Below are the code and all the weights of a small trained network. Each question names an input and a class and asks about switching units off, where a switched-off unit gives its printed mean instead of its output.

import numpy as np


def w(rows, s, z=0):
    codes = np.array(rows[::2]) - 128.0
    scale = np.full(codes.shape[1], s)
    scale[-1] = z or s
    return codes * scale


def norm(h):
    return h / np.sqrt((h * h).mean(-1, keepdims=True) + 1e-5)


def f(y):
    return np.maximum(y, 0)


def log_softmax(a):
    a = a - a.max(-1, keepdims=True)
    return a - np.log(np.exp(a).sum(-1, keepdims=True))


def net(x, mask):
    res = np.array(x, float).reshape(1, 7) / 4 @ E
    u = 0
    for l in range(2):
        y = f(norm(res) @ A[l][:, :-1].T + A[l][:, -1])
        res = res + np.where(mask[u : u + 5], y, B[l][:, -1]) @ B[l][:, :-1]
        u += 5
    return log_softmax(norm(res)[-1] @ U[:, :-1].T + U[:, -1])


A, B = {}, {}
E = w([
[75,1,80,84,167,185,180,114,117,114],'x0',
[175,140,65,182,232,146,114,177,110,218],'x1',
[115,139,169,106,178,86,197,199,59,109],'x2',
[130,146,162,87,112,180,160,78,202,169],'x3',
[154,81,101,73,75,91,46,59,11,14],'x4',
[151,94,134,173,141,84,62,122,133,200],'x5',
[86,55,104,128,148,40,150,131,95,95],'x6',
],0.0068)
A[0] = w([
[132,142,35,120,168,108,106,106,201,247,171],'L0N1',
[81,234,111,93,206,42,147,238,250,122,3],'L0N2',
[137,194,141,148,2,93,16,168,87,156,64],'L0N3',
[89,111,151,3,86,139,154,136,186,102,42],'L0N4',
[145,142,56,169,97,223,139,128,155,224,29],'L0N5',
],0.0062,0.002)
B[0] = w([
[157,145,132,127,95,228,156,118,97,32,251],'L0N1',
[25,226,61,130,210,59,184,183,103,125,253],'L0N2',
[206,160,184,91,145,88,62,166,180,86,226],'L0N3',
[119,165,51,132,22,107,198,113,132,157,219],'L0N4',
[37,59,92,170,205,255,72,37,145,139,211],'L0N5',
],0.0082,0.0048)
A[1] = w([
[152,33,70,111,169,97,81,192,23,108,73],'L1N1',
[170,141,172,138,84,168,179,202,158,171,31],'L1N2',
[164,67,108,136,155,219,121,126,223,210,4],'L1N3',
[221,163,254,159,123,81,33,109,142,115,158],'L1N4',
[63,96,191,2,59,103,173,118,118,118,90],'L1N5',
],0.0064,0.0015)
B[1] = w([
[152,66,185,183,115,74,107,106,25,246,249],'L1N1',
[145,149,89,175,153,60,121,85,82,79,159],'L1N2',
[96,65,134,173,173,164,73,80,95,56,211],'L1N3',
[118,135,195,108,131,120,62,181,198,84,253],'L1N4',
[205,130,83,81,73,115,166,76,172,175,254],'L1N5',
],0.012,0.0044)
U = w([
[174,23,174,159,104,57,119,127,26,204,45],'0',
[154,160,191,95,120,79,30,169,179,63,221],'1',
[50,197,101,167,181,95,199,206,110,151,5],'2',
[152,105,90,82,32,105,214,78,160,131,151],'3',
[79,98,114,192,173,246,123,84,123,102,182],'4',
],0.012,0.0011)

Each question gives the input, the list of numbers given to net, and the class t.
The units are the neurons (one row each of A and B). Each row of codes is followed by its name. A weight is (code - 128) times the scale printed after its matrix; where a second scale follows, it is the last column's (A, B and U).
mask holds one flag per neuron, layer by layer. A switched-off neuron (its flag False) gives its mean, the last column of its row in B, instead of its output. The means were averaged over made-up inputs and are rounded, as every weight is.
A unit's drop is (log p(t) with every unit on - log p(t) with that unit switched off) / (log p(t) with every unit on - log p(t) with every unit switched off).
The circuit of an input: a set's keep is (log p(t) with only the set's units on - log p(t) with every unit switched off) / (log p(t) with every unit on - log p(t) with every unit switched off). Starting from all 10 units, units are removed one at a time, each time the one whose removal leaves the highest keep (on an exact tie, the one counted first), for as long as the keep stays at least 0.8.
circuit, biggest first: the units of the circuit, biggest drop first
k most important neurons: the k neurons with the biggest drops, biggest first
drop of u: that unit's drop, to one decimal
input [8,-5,3,0,-7,0,5], class 3: circuit, biggest first -> L1N5
input [3,3,-3,1,-2,-7,8], class 3: circuit, biggest first -> L0N5, L0N2
input [4,-7,-4,-3,-6,8,5], class 3: 2 most important neurons -> L0N5, L1N1
input [-7,8,7,-3,1,2,-4], class 1: circuit, biggest first -> L0N3, L1N4
input [8,-4,-6,0,0,-3,-2], class 3: 2 most important neurons -> L0N4, L1N5
input [6,-7,-2,-1,-4,8,0], class 3: 4 most important neurons -> L1N5, L0N5, L0N4, L1N1
input [2,0,2,-5,-3,-6,8], class 0: 2 most important neurons -> L1N1, L0N4
input [8,-3,3,1,-6,-5,-1], class 3: 2 most important neurons -> L1N5, L0N4
input [-6,7,1,-3,6,0,0], class 1: 2 most important neurons -> L1N4, L0N3
input [-1,5,4,-4,1,-7,6], class 0: drop of L1N1 -> 1.1
input [4,6,5,-7,-2,1,-4], class 0: drop of L1N1 -> 1.3
input [0,4,0,-5,-5,-5,-7], class 4: drop of L0N2 -> -0.1
input [1,-6,3,0,1,2,-7], class 3: drop of L0N4 -> 2.1
input [6,0,5,7,2,2,4], class 3: circuit, biggest first -> L1N5
